Here is a tiny trained network, its code and every weight. The questions are about switching its units off for an input and a class, where a switched-off unit gives its printed mean instead of its output.

import numpy as np


def w(rows, s, z=0):
    codes = np.array(rows[::2]) - 128.0
    scale = np.full(codes.shape[1], s)
    scale[-1] = z or s
    return codes * scale


def f(y):
    return np.maximum(y, 0)


def log_softmax(a):
    a = a - a.max(-1, keepdims=True)
    return a - np.log(np.exp(a).sum(-1, keepdims=True))


def net(x, mask):
    res = np.array(x, float).reshape(1, 2) / 4 @ E
    y = f(res @ A[0][:, :-1].T + A[0][:, -1])
    res = res + np.where(mask, y, B[0][:, -1]) @ B[0][:, :-1]
    return log_softmax(res[-1] @ U[:, :-1].T + U[:, -1])


A, B = {}, {}
E = w([
[26,91,15,154,25,72,196],'x0',
[254,122,132,127,76,40,190],'x1',
],0.0083)
A[0] = w([
[219,175,184,5,150,233,61,99],'N1',
[101,46,30,152,67,116,114,68],'N2',
[84,101,84,184,159,207,70,61],'N3',
[218,142,158,133,139,1,152,114],'N4',
[58,162,151,101,137,208,45,32],'N5',
[197,224,145,165,121,213,157,5],'N6',
[158,121,133,79,149,186,96,116],'N7',
[183,71,169,74,114,127,184,99],'N8',
],0.0086,0.0028)
B[0] = w([
[87,43,15,174,8,135,123,254],'N1',
[2,56,79,179,208,173,123,231],'N2',
[145,72,204,191,186,108,175,196],'N3',
[159,59,105,199,180,64,146,211],'N4',
[245,158,120,176,182,153,196,209],'N5',
[73,81,68,69,77,203,98,164],'N6',
[41,138,64,171,69,77,211,177],'N7',
[132,60,203,178,161,169,145,166],'N8',
],0.0073,0.0093)
U = w([
[121,61,27,164,41,182,111,98],'0',
[201,59,126,187,174,180,182,231],'1',
[116,143,83,152,52,89,64,251],'2',
[175,159,155,109,74,97,121,5],'3',
[174,165,254,186,52,128,117,5],'4',
[144,120,190,62,107,97,102,5],'5',
[183,144,128,93,139,106,89,5],'6',
],0.0094,0.0028)

Each question gives the input, the list of numbers given to net, and the class t.
The units are the neurons (one row each of A and B). Each row of codes is followed by its name. A weight is (code - 128) times the scale printed after its matrix; where a second scale follows, it is the last column's (A, B and U).
mask holds one flag per neuron, in row order. A switched-off neuron (its flag False) gives its mean, the last column of its row in B, instead of its output. The means were averaged over made-up inputs and are rounded, as every weight is.
A unit's drop is (log p(t) with every unit on - log p(t) with that unit switched off) / (log p(t) with every unit on - log p(t) with every unit switched off).
The circuit of an input: a set's keep is (log p(t) with only the set's units on - log p(t) with every unit switched off) / (log p(t) with every unit on - log p(t) with every unit switched off). Starting from all 8 units, units are removed one at a time, each time the one whose removal leaves the highest keep (on an exact tie, the one counted first), for as long as the keep stays at least 0.8.
circuit, biggest first: the units of the circuit, biggest drop first
unit that matters most: the unit with the biggest drop
k most important neurons: the k neurons with the biggest drops, biggest first
drop of u: that unit's drop, to one decimal
input [3,-2], class 2: unit that matters most	N1
input [2,2], class 2: circuit, biggest first	(N5 N3 N1)
input [5,-7], class 1: circuit, biggest first	(N1 N3)
input [-4,2], class 0: circuit, biggest first	(N1 N5)
input [0,1], class 2: circuit, biggest first	(N5 N2)
input [4,-6], class 1: 3 most important neurons	(N1 N3 N5)
input [3,-1], class 2: 2 most important neurons	(N1 N5)
input [2,1], class 2: circuit, biggest first	(N5 N1 N3 N8)
input [-6,-5], class 0: 2 most important neurons	(N1 N7)
input [-1,-6], class 1: 2 most important neurons	(N5 N3)
input [6,-7], class 1: 2 most important neurons	(N1 N3)
input [-6,6], class 0: 2 most important neurons	(N1 N6)
input [5,6], class 1: drop of N7	0.1
input [3,6], class 1: circuit, biggest first	(N1)
input [-5,0], class 0: drop of N1	0.3
input [1,-2], class 2: drop of N5	0.3
input [1,-5], class 1: drop of N1	0.2
